Moves between items:
fe: x676->x727, x174->x60, x34->x990, x890->x863, x458->x353, x971->x27, x494->x226, x330->x676, x226->x321, x304->x958, x403->x304, x899->x133, x958->x901, x361->x46, x863->x603, x583->x999, x27->x986, x32->x354, x131->x583, x79->x174, x797->x497, x594->x275, x146->x890, x511->x104, x390->x796, x663->x390, x828->x28, x990->x472, x625->x131, x275->x89, x28->x529, x119->x625, x796->x448, x927->x969, x529->x899, x986->x261, x999->x332, x104->x291, x396->x119, x89->x919, x169->x668, x771->x491, x919->x54, x54->x465, x486->x971, x291->x594, x321->x361, x353->x511, x736->x927, x764->x330, x943->x445, x445->x427, x776->x955, x901->x458, x741->x34, x305->x146, x261->x362, x709->x871, x46->x630, x60->x663, x497->x79, x427->x797, x698->x32, x603->x396, x727->x698, x362->x479, x969->x776, x749->x771, x630->x486, x133->x169, x955->x403, x354->x712, x712->x305, x448->x773, x479->x709, x871->x943, x491->x736, x332->x828, x465->x741
ku: x676->x330, x174->x79, x34->x741, x890->x146, x458->x901, x971->x486, x330->x764, x226->x494, x304->x403, x403->x955, x899->x529, x958->x304, x773->x448, x361->x321, x863->x890, x583->x131, x27->x971, x32->x698, x131->x625, x79->x497, x797->x427, x594->x291, x146->x305, x511->x353, x390->x663, x663->x60, x828->x332, x990->x34, x625->x119, x275->x594, x28->x828, x119->x396, x796->x390, x927->x736, x529->x28, x986->x27, x999->x583, x104->x511, x396->x603, x89->x275, x472->x990, x169->x133, x771->x749, x919->x89, x54->x919, x486->x630, x291->x104, x321->x226, x353->x458, x736->x491, x943->x871, x445->x943, x776->x969, x901->x958, x741->x465, x305->x712, x261->x986, x709->x479, x46->x361, x60->x174, x497->x797, x427->x445, x698->x727, x603->x863, x727->x676, x362->x261, x969->x927, x630->x46, x133->x899, x955->x776, x354->x32, x712->x354, x448->x796, x668->x169, x479->x362, x871->x709, x491->x771, x332->x999, x465->x54
na: x676->x226, x174->x89, x34->x899, x890->x986, x458->x863, x971->x969, x330->x494, x304->x305, x403->x712, x899->x60, x958->x146, x773->x990, x361->x771, x863->x261, x583->x445, x27->x776, x32->x46, x131->x943, x79->x275, x797->x291, x594->x131, x146->x27, x511->x396, x390->x465, x663->x54, x828->x497, x990->x133, x625->x871, x275->x583, x28->x79, x119->x709, x796->x741, x927->x727, x529->x174, x986->x955, x999->x427, x104->x119, x396->x479, x89->x999, x472->x169, x169->x390, x771->x764, x919->x332, x54->x828, x486->x927, x291->x625, x321->x749, x353->x603, x736->x676, x943->x353, x445->x511, x776->x32, x901->x890, x741->x529, x305->x971, x261->x403, x709->x901, x46->x491, x60->x919, x497->x594, x427->x104, x698->x361, x603->x362, x727->x321, x362->x304, x969->x698, x630->x736, x133->x663, x955->x354, x354->x630, x712->x486, x448->x34, x668->x796, x479->x958, x871->x458, x491->x330, x332->x797, x465->x28
vi: x676->x736, x174->x529, x34->x448, x890->x901, x458->x871, x971->x305, x494->x330, x330->x491, x226->x676, x304->x362, x403->x261, x899->x34, x958->x479, x361->x698, x863->x458, x583->x275, x27->x146, x32->x776, x131->x594, x79->x28, x797->x332, x594->x497, x146->x958, x511->x445, x390->x169, x663->x133, x828->x54, x990->x773, x625->x291, x275->x79, x28->x465, x119->x104, x796->x668, x927->x486, x529->x741, x986->x890, x999->x89, x104->x427, x396->x511, x89->x174, x169->x472, x771->x361, x919->x60, x54->x663, x486->x712, x291->x797, x321->x727, x353->x943, x736->x630, x764->x771, x943->x131, x445->x583, x776->x27, x901->x709, x741->x796, x305->x304, x261->x863, x709->x119, x46->x32, x60->x899, x497->x828, x427->x999, x698->x969, x603->x353, x727->x927, x362->x603, x969->x971, x749->x321, x630->x354, x133->x990, x955->x986, x354->x955, x712->x403, x479->x396, x871->x625, x491->x46, x332->x919, x465->x390
ke: x676->x321, x174->x919, x34->x133, x890->x261, x458->x603, x971->x776, x330->x226, x226->x749, x304->x146, x403->x305, x899->x663, x958->x890, x773->x472, x361->x491, x863->x362, x583->x427, x27->x955, x32->x630, x131->x445, x79->x89, x797->x594, x594->x583, x146->x986, x511->x119, x390->x741, x663->x465, x828->x79, x990->x169, x625->x943, x275->x999, x28->x174, x119->x871, x796->x34, x927->x698, x529->x60, x986->x403, x999->x797, x104->x625, x396->x709, x89->x332, x472->x668, x169->x796, x771->x330, x919->x828, x54->x28, x486->x969, x291->x131, x321->x771, x353->x396, x736->x727, x764->x494, x943->x511, x445->x104, x776->x354, x901->x863, x741->x899, x305->x27, x261->x304, x709->x458, x46->x736, x60->x54, x497->x275, x427->x291, x698->x46, x603->x479, x727->x361, x362->x958, x969->x32, x749->x764, x630->x927, x133->x390, x955->x712, x354->x486, x712->x971, x448->x990, x668->x448, x479->x901, x871->x353, x491->x676, x332->x497, x465->x529
te: x676->x491, x174->x28, x34->x796, x890->x958, x458->x709, x971->x712, x494->x764, x330->x771, x226->x330, x304->x261, x403->x986, x899->x741, x958->x362, x361->x727, x863->x901, x583->x594, x27->x305, x32->x969, x131->x291, x79->x828, x797->x999, x594->x797, x146->x304, x511->x943, x390->x133, x663->x899, x828->x919, x990->x448, x625->x104, x275->x497, x28->x54, x119->x511, x796->x169, x927->x630, x529->x465, x986->x146, x999->x275, x104->x445, x396->x353, x89->x79, x472->x773, x169->x990, x771->x321, x919->x174, x54->x60, x486->x354, x291->x427, x321->x676, x353->x871, x736->x46, x764->x749, x943->x625, x445->x131, x776->x971, x901->x479, x741->x390, x305->x403, x261->x890, x709->x396, x46->x698, x60->x529, x497->x332, x427->x583, x698->x927, x603->x458, x727->x736, x362->x863, x969->x486, x749->x226, x630->x32, x133->x34, x955->x27, x354->x776, x712->x955, x448->x668, x668->x472, x479->x603, x871->x119, x491->x361, x332->x89, x465->x663

The rows follow the links: the fewer symbols apart two items are, the more alike their rows tend to be.

Each row is also shifted at random along 4 hidden directions that mean nothing.

Known rows, each with its item:
[  13   10  -75   16  -12   35   21   13    6   63 -116  -15   27    0   95   21   -5   12   25   56   31   -2  -21   10   16   -1  -10    9  -20   22    1  -20  -20   42  -20  -79  -22   30  -33  -21   -3  -13]: x32
[ -49   18   83   -6   80  -50  -26   -8  -16  -57   88   20   11   -5  -77  -36  -29    1  -24  -63  -24    4  -17   -6  -26  -54  -12  -29   -3  -50   16   10   32  -43   25   75   -3  -11    6   -2   -5   53]: x594
[ -10  -14   82  -10  -13  -43  -17  -29   -8  -63  115   11  -27  -27  -94  -11  -39  -24   -8  -54  -29    3  -16    7   -6  -23   13   -8   30  -33   -3   10   14  -41   15   81   12  -34   29   21    5   35]: x919
[-158  -16   50  -24   16  -15  -12   -4    0  -50  104   15  -41   10  -84  -14   41   -4  -22  -43  -30    4   48  -29  -20   38   22   -5   21    0   -1   19   11  -29   10   62   26  -31   33   28    2  -13]: x529
[ -17   59   35   25   81  -55  -37  -17   82    7  -33   24  108   27    0  -96   19   28   41  -36   17  -14   25  -91  -40   59  -34   19  -36  -64  -17  -78   79  -29    6   10  -43   50  -47  -56    2   10]: x396
[ -89  -32   51  -28   16   -6    5  -15  -37  -55  110   16  -68  -26  -80   14  -11  -14  -15  -35  -38   10   -3    7   -8  -20   30  -20   27    1   14   30  -11  -19    3   62   21  -47   36   38   -5   19]: x990
[ -34  -24   53  -24   -8  -14  -13    0  -15  -56  115    7  -54    8  -90   -2   33  -12  -36  -43  -34    7   41   -5  -11   22   21   -7   29    2    1   36    3  -31   16   68   37  -39   43   37    4  -11]: x796
[  68    3  -79    5    7   51   20   46  -35   51  -98  -22    2   23   88   42   14   16  -22   58   22    3   -8   40   16  -39  -16  -13  -27   42   18   29  -37   42   -6  -76    2   20  -13   -7   -9  -17]: x330
[  92   21  -68   13   26   32    9   39   -7   56 -110  -17   39   30   89   11   20   23   -8   45   30   -3    0   12    7  -17  -25   -5  -36   21    9    4  -13   32   -5  -74  -13   36  -27  -26   -7  -15]: x969
[ -66  -27   60  -27   29  -15    3  -30  -22  -58  113   25  -59  -37  -88    2  -15  -13    6  -43  -38    8   -4  -13  -17   -5   34  -17   26  -10    9    9   -1  -20   -5   69    9  -43   26   35   -5   26]: x133
[  90   18  -73   12    0   38    4   55  -10   58 -107  -27   31   50   89   19   42   20  -33   50   31   -4   17   24   12  -10  -31    0  -31   32    8   25  -15   29    8  -73    5   35  -16  -20   -4  -33]: x927
[   3  -19   66  -25   38  -26  -11  -29   14  -58  119   33  -39  -12  -99  -30   27   -3    9  -55  -37    3   40  -54  -32   54   30   -1   22  -15   -1   -9   22  -32    0   73   12  -33   26   24   -1   -1]: x663
[   5   16  -68   25  -40   24   13   23   -7   60 -117  -26   38    6   96   29  -29    3    2   54   37   -4  -39   48   31  -43  -26    6  -20   16    1    1  -21   33   -2  -74  -14   31  -25  -23    2   -1]: x776
[ -68   46   56   38  -72  -69  -55    6   49  -12   10  -23   86   44  -24  -55  -11  -16  -31  -37   20  -17   11   12   12   -1  -51   25    2  -59  -31   -8   55  -52   51   37    8   28    4  -37   25    6]: x119
[ -65   20   75    6  -15  -58  -46    1   37  -44   81   -1   31   39  -80  -55   30   -7  -34  -59  -10   -9   46  -22  -15   33  -18   12   11  -41  -19    4   50  -57   42   69   20    0   22   -8   15   -4]: x427
[  46   18  -48   34  -72    3   12  -25   34   55 -113  -15   55  -29   86    6  -64   -8   56   46   40   -9  -59   21   33  -10  -15   28   -7  -10  -21  -52   -3   28  -18  -62  -36   33  -39  -34   10   13]: x305
[ -94  -32   45  -37   69    3   15  -21  -42  -55  105   30  -74  -39  -79   13   -7   -3    0  -35  -43   14   -4  -14  -23  -18   38  -30   18    4   23   20  -13  -10  -12   57    8  -45   23   40  -15   25]: x773
[   6  -19   63  -14  -39  -25  -17   -3  -16  -60  123   -1  -48    5  -95    0   11  -25  -43  -46  -30    4   28   15    0    0   13   -5   35   -8   -6   42    3  -40   26   76   41  -40   49   32   10   -1]: x741
[  -6   55  -21   46  -50  -19  -32   54   -9   41  -97  -48   92   57   74   -3  -29   -2  -63   22   44  -12  -32   79   36  -92  -74   -1  -30  -24   -2   33   11   -9   47  -39    4   48  -12  -46   11   13]: x362
[ -64  -33   58  -30   46  -13    8  -48    3  -56  110   39  -59  -47  -89  -13   -2   -4   34  -45  -40    8   10  -53  -29   40   45   -8   27   -8    4  -20    7  -16  -20   65   -3  -41   15   32   -7   15]: x34
[ -99  -10   69   -9  -30  -36  -22   -8   -6  -56  106    1  -25    1  -87  -10   -5  -23  -31  -46  -25    1   13   10   -3   -7    6   -2   28  -21   -6   26   12  -42   26   74   27  -30   37   21    9   10]: x828
[  61    5  -84    1    9   52   12   46    5   59 -102  -18   12   49   84   17   74   27  -15   55   24   -2   47   -9    0   42  -10   10  -27   49    4   12  -20   38   -9  -79    7   27  -15   -9   -6  -57]: x771
[  23   64    1   33   39  -34  -41   33   43   30  -74  -12  112   67   43  -59   25   26  -22   -8   32  -14   21  -20  -14    2  -62    9  -43  -40   -7  -19   52  -19   33  -21  -18   59  -33  -56    5   -1]: x479
[ 128   23  -52   36  -98    4  -10   22   28   57 -105  -38   61   34   81    4    1   -5   -8   45   43  -13   -3   37   36    5  -35   29  -10    5  -23   -6    0   14   13  -59    2   39  -14  -31   16  -27]: x955
[ -13   33  -60   29  -12   15   -6   37   10   59 -118  -28   66   42   92    1   12   15  -16   43   39   -9   -4   23   14  -19  -41    8  -34    5   -3    0   -1   21   11  -70   -8   47  -29  -37    3  -16]: x403
[ -55  -35   56  -34   59   -7   19  -43  -35  -61  110   35  -73  -66  -84   10  -41   -9   24  -39  -44   13  -30  -14  -19  -25   45  -27   24   -7   20   -1  -11   -9  -20   66   -5  -50   17   38  -12   42]: x668

The symbols that take the first to the second take the third to the fourth, perhaps in another order. What is the fourth?
Answer with the item's name.
[ -65   32   78   16   22  -64  -38  -13   12  -38   52    5   50    2  -56  -48  -46   -9  -13  -55   -6   -5  -28    1   -9  -47  -29   -8   -2  -64   -2   -9   45  -48   30   61  -11    7   -3  -21    8   50]
to [ -69   42   70   22   -2  -63  -53   24    6  -33   45  -15   63   47  -47  -47  -10   -7  -61  -50    1   -9    4   24   -3  -47  -49   -7   -6  -56   -5   24   47  -56   56   57   14   15   12  -24   12   28]
as [ -26   -5   70  -25   78  -29  -19   -9    0  -59  110   29  -24    8  -94  -38   34    8  -16  -61  -36    5   41  -50  -39   29   15  -15    7  -21    9    7   29  -37    9   73   11  -23   21   16   -6    8]
to x919

[-146   31   65   20  -34  -60  -45    5   25  -29   47  -11   50   31  -50  -44   -8  -13  -35  -46    3  -11   11   10    2  -11  -35    9    6  -50  -18    6   44  -51   43   55   13   10   14  -19   17   14]
to [  55   23   89    9   -2  -72  -47  -29   60  -49   86   16   41   17  -88  -74   13   -8    5  -70  -11   -9   36  -55  -24   53  -11   20   13  -60  -27  -33   64  -61   28   78    0    1    8  -15   15    8]
as [ -16   38   79   26    1  -75  -36  -40   41  -31   37   10   66  -16  -47  -61  -62  -12   24  -52    2  -11  -35  -18   -6  -19  -26   11    2  -76  -16  -46   55  -45   21   58  -25   13  -15  -33   11   53]
to x445

[   1   37  -15   40  -25  -27   -4  -36   56   42  -97   -1   88  -27   65  -33  -67    1   66   19   38  -12  -57  -11   13   -5  -26   27  -15  -42  -22  -77   29    8  -12  -39  -51   44  -52  -51    7   29]
to [ -76   50    1   38  -33  -41  -36   -7   94   36  -72   -6  107   40   35  -70   25   10   30   -4   38  -20   33  -54   -7   77  -39   46  -19  -43  -37  -65   63  -17   14  -22  -24   55  -34  -55   15  -22]
as [ -41   17   77   -7   44  -48  -38    0   15  -52   94   15   13   30  -87  -51   30    3  -32  -63  -20   -3   42  -36  -29   21  -10   -7    3  -38   -2    7   44  -52   30   74   14   -8   19    0    4    7]
to x332

[ -29   39  -55   29  -10    9  -13   38   30   60 -118  -22   76   53   87  -14   31   19  -10   38   41  -12   17    0    7   15  -42   18  -34    4  -11  -13   13   16   10  -68  -10   52  -32  -42    4  -28]
to [   8   59   20   37   24  -48  -40    8   45   15  -53   -8  110   39   24  -63  -12   12   -5  -18   28  -16   -6  -14   -7  -12  -55   11  -32  -56  -10  -33   55  -27   28   -2  -25   51  -35  -56    7   20]
as [ -82   27  -47   35  -42   -4    2  -27   70   61 -118   -6   77   -9   83  -26  -21    5   69   36   41  -14  -19  -30   13   50  -17   41  -15  -16  -28  -79   23   21  -22  -62  -44   46  -49  -45    8   -8]
to x396

[ -81   31   75    0   70  -50  -42   21   -6  -46   71    8   34   39  -68  -48   13    7  -54  -62  -14   -3   21   -9  -26  -34  -32  -22  -14  -46   11   25   43  -51   42   66    9    2   11  -10   -1   26]
to [   0   17   84    5  -12  -57  -45    2   17  -53   95    0   20   34  -87  -43   15  -12  -46  -64  -15   -6   32   -7  -12    4  -18    1   14  -42  -11   18   42  -58   45   79   26   -8   28   -1   14    6]
as [-116   24   72    8   27  -61  -33  -37   50  -35   55   20   45   -6  -61  -65  -14   -3   25  -55   -8   -7    5  -51  -25   29   -8   12    4  -58  -16  -46   56  -43   10   58  -19    7  -11  -20    8   25]
to x427

[ -82   17   78    4   -3  -57  -37  -17   36  -46   79   10   26   16  -77  -53    6   -8   -8  -59  -13   -8   27  -33  -18   30  -11   11   13  -47  -14  -12   48  -51   26   68    6   -3   11   -6   11   11]
to [-129   10   80   -2   57  -52  -12  -41   -3  -49   79   26    8  -42  -71  -34  -65   -8   20  -56  -23    3  -47  -13  -19  -45    2  -18    8  -55    9  -22   30  -34    5   68  -22  -15   -5   -2   -5   65]
as [ 104   11  -68   17  -35   33   12   38  -19   54 -102  -31   25   21   90   34   -3    5  -20   54   29   -3  -19   49   28  -41  -25    0  -20   26    4   21  -27   33    1  -69   -1   25  -13  -16   -1  -12]
to x927

[  23    9  -76   13   -3   41   20   29  -20   60 -112  -19   19    8   95   34   -6   13   -1   57   27    0  -26   35   20  -32  -15   -2  -25   28    9    6  -31   41  -13  -77  -13   27  -25  -15   -7   -9]
to [  82    5  -71    7   24   38   26   -3   19   59 -108    4   23   -9   85    7    7   21   51   50   25   -1  -10  -25    0   30    5   12  -22   22    1  -42  -12   45  -37  -75  -33   29  -40  -20   -9  -16]
as [ 155   15  -60   17   -9   26   10   26   -6   51 -102  -18   32   15   83   19   -4   10   -3   45   29   -2  -17   28   17  -26  -24    2  -24   16    3    1  -14   30   -3  -66  -12   31  -25  -22   -2   -9]
to x927

[ -78   19   71  -16   94  -37  -36   23   -5  -53   91   16   10   46  -84  -47   49   16  -52  -63  -25    1   50  -34  -40    1  -15  -24  -10  -31   15   28   38  -46   33   70   18   -5   19    3   -6    6]
to [ -24   -7   83  -22   94  -39   -4  -54    8  -61  107   48  -22  -53  -95  -39  -36    2   43  -64  -37    5  -17  -59  -38    6   29  -16   11  -42   10  -38   30  -29  -16   78  -25  -28   -3   11  -10   48]
as [ -36   -4   84   13 -110  -60  -32  -24    0  -60  107  -15   -9  -15  -86   -6  -59  -45  -29  -50  -13   -5  -25   53   28  -40   -6   10   43  -42  -21   23   16  -54   38   86   28  -28   42   12   21   31]
to x828

[-158   -4   67   -8   -6  -37  -18  -26   20  -49   92   15  -12  -10  -80  -31   -3  -12    3  -50  -22   -1   16  -25  -14   26   11    4   22  -28  -10  -10   26  -37    9   67    8  -22   20   12    8   11]
to [ -80   -4   73   -9    2  -35  -24    3  -24  -59  107    2  -22    8  -86  -10  -11  -15  -44  -52  -26    4    4   19   -6  -36   -2  -17   19  -24    6   40   13  -42   31   77   26  -28   36   18    5   23]
as [ -28  -10   74  -23   60  -31   -8  -24  -16  -62  112   27  -32  -23  -91  -20  -12   -3   -4  -57  -37    8   -1  -22  -26  -13   18  -22   14  -26   13    5   16  -32    5   74    4  -33   18   21   -6   32]
to x529

[-162   55   36   31   30  -47  -37   22    2    0  -29  -13   88   32   11  -38  -41    6  -35  -22   19   -9  -35   29    1  -79  -57  -14  -30  -56    4    7   37  -31   39   14  -15   37  -20  -45    3   44]
to [  63   48  -32   32    1  -12  -23   17   58   50 -103  -14   96   50   66  -44   33   22   10   16   37  -17   26  -32   -4   42  -43   26  -33  -19  -20  -39   39    0   10  -51  -20   58  -38  -52    6  -25]
as [ -30  -19   72  -19   15  -31   -6  -41    1  -60  116   26  -38  -36  -92  -16  -21  -15   14  -51  -35    5   -1  -25  -16   10   29   -5   29  -25   -3   -7   13  -31   -2   76    5  -38   24   24    0   23]
to x275

[ -11   31  -60   28  -17   18   -4   40   -1   60 -119  -30   59   36   95   10    0   13  -22   46   38   -7  -15   37   21  -37  -41    3  -32    8    2    6   -6   24    9  -70   -8   42  -27  -33    2  -10]
to [ -24   15  -72   19  -20   24   10    1   54   68 -122   -8   51   14   91  -12   31   19   46   49   37  -11   17  -36    3   68   -9   33  -21   16  -17  -53    5   34  -23  -80  -26   43  -38  -32    3  -37]
as [   5   49   71   28    1  -70  -51    2   35  -26   28   -7   83   37  -41  -63  -17   -4  -28  -51    8  -13    1   -5   -8  -20  -46    6  -10  -65  -14   -9   60  -54   45   52   -4   24   -6  -36   14   29]
to x353

[ -65   35   71    8   22  -55  -56   28   24  -40   67   -4   48   67  -68  -60   48    5  -63  -62   -8   -9   59  -21  -23   14  -37    0   -7  -43   -8   23   54  -59   52   63   24   10   21  -16   11   -5]
to [ -49   28   81   -4  103  -49  -33    9  -10  -52   78   19   29   24  -74  -50    3   13  -38  -64  -22    0    9  -22  -36  -42  -22  -30  -16  -51   20   15   43  -47   33   69    0    1    2  -10   -8   39]
as [ -67   -3   80  -15   64  -36   -9  -18  -46  -65  103   19  -23  -35  -82   -6  -65  -11  -19  -55  -33    9  -51   22  -14  -91    3  -40    8  -39   26   23    7  -33   13   78   -2  -30   15   16  -10   69]
to x828

[ -12    5  -75    9   29   42   31    9  -16   60 -118   -6   18  -17   99   28  -24   17   29   57   25    2  -40   14   10  -32   -5   -7  -29   24   14  -17  -27   50  -30  -81  -31   26  -39  -19  -12    4]
to [  93    8  -70   11    0   38   20   27  -21   55 -103  -18   17    7   90   31   -9   12   -2   53   26    1  -26   32   17  -38  -15   -6  -26   26   12    7  -29   39  -12  -71  -12   23  -23  -14   -8   -6]
as [ -34   52  -15   46  -54  -26  -29   37    2   38  -91  -41   94   41   69   -8  -41   -4  -42   20   42  -15  -38   68   34  -79  -66    4  -27  -28   -8   14   14   -8   39  -34   -4   47  -19  -48   14   19]
to x890

[   6   33   80   20  -18  -74  -49  -21   55  -36   61    5   60   22  -66  -68   -5   -9   -5  -60   -3  -14   18  -30  -11   25  -25   17    7  -63  -24  -26   63  -58   35   66    0   12    4  -24   17   17]
to [ -91   53   59   23   35  -58  -51   33   -1  -22   19  -13   76   54  -28  -48  -10    5  -64  -44    7   -9   -2   23   -9  -64  -58  -16  -22  -57    6   25   47  -48   55   43    5   25    0  -33    6   32]
as [   7   -9   88   -2  -16  -56  -15  -57   20  -61  111   24  -13  -46  -95  -31  -53  -26   29  -59  -25   -1  -23  -21   -7    3   20    6   34  -47  -14  -29   30  -42    4   83   -5  -28   16   11    9   42]
to x999

[  45   10  -68   25  -67   25   11    7   20   60 -112  -24   35    4   91   20  -12    0   22   55   36   -7  -19   23   30    5  -13   24  -10   17  -14  -20  -14   33   -9  -74  -13   32  -24  -23    6  -20]
to [  74   36  -60   23    4   20  -11   66   -9   57 -113  -34   62   67   90    6   35   21  -52   41   37   -8   15   33   14  -33  -49   -5  -42   16    6   29   -4   17   24  -69    6   45  -18  -32   -2  -24]
as [ -42   38  -49   32  -11    5   -9   21   29   58 -116  -20   77   33   87  -13    5   15    5   37   41  -12   -5    5   11    0  -39   16  -32   -5   -8  -23   13   17    5  -65  -20   49  -35  -44    4  -13]
to x863

[-111   54   12   37    3  -42  -31    3   33   23  -64  -12   98   21   36  -44  -37    5    0   -6   30  -13  -30    8    6  -34  -50    8  -26  -51  -11  -29   41  -18   23  -10  -28   46  -33  -52    9   29]
to [  29   59   51   30   28  -65  -50    5   47   -5  -12   -2  103   41  -12  -73   -6   11  -12  -40   18  -16    3  -25  -16   -7  -52    8  -24  -67  -14  -27   65  -43   36   26  -17   42  -24  -50    9   23]
as [ -28   57   56   30   38  -63  -45   15    9  -13   -2   -8   89   33  -12  -52  -41    3  -35  -40   13  -10  -29   20   -5  -73  -59  -12  -24  -68    3    1   48  -43   44   33  -14   31  -17  -42    5   48]
to x943

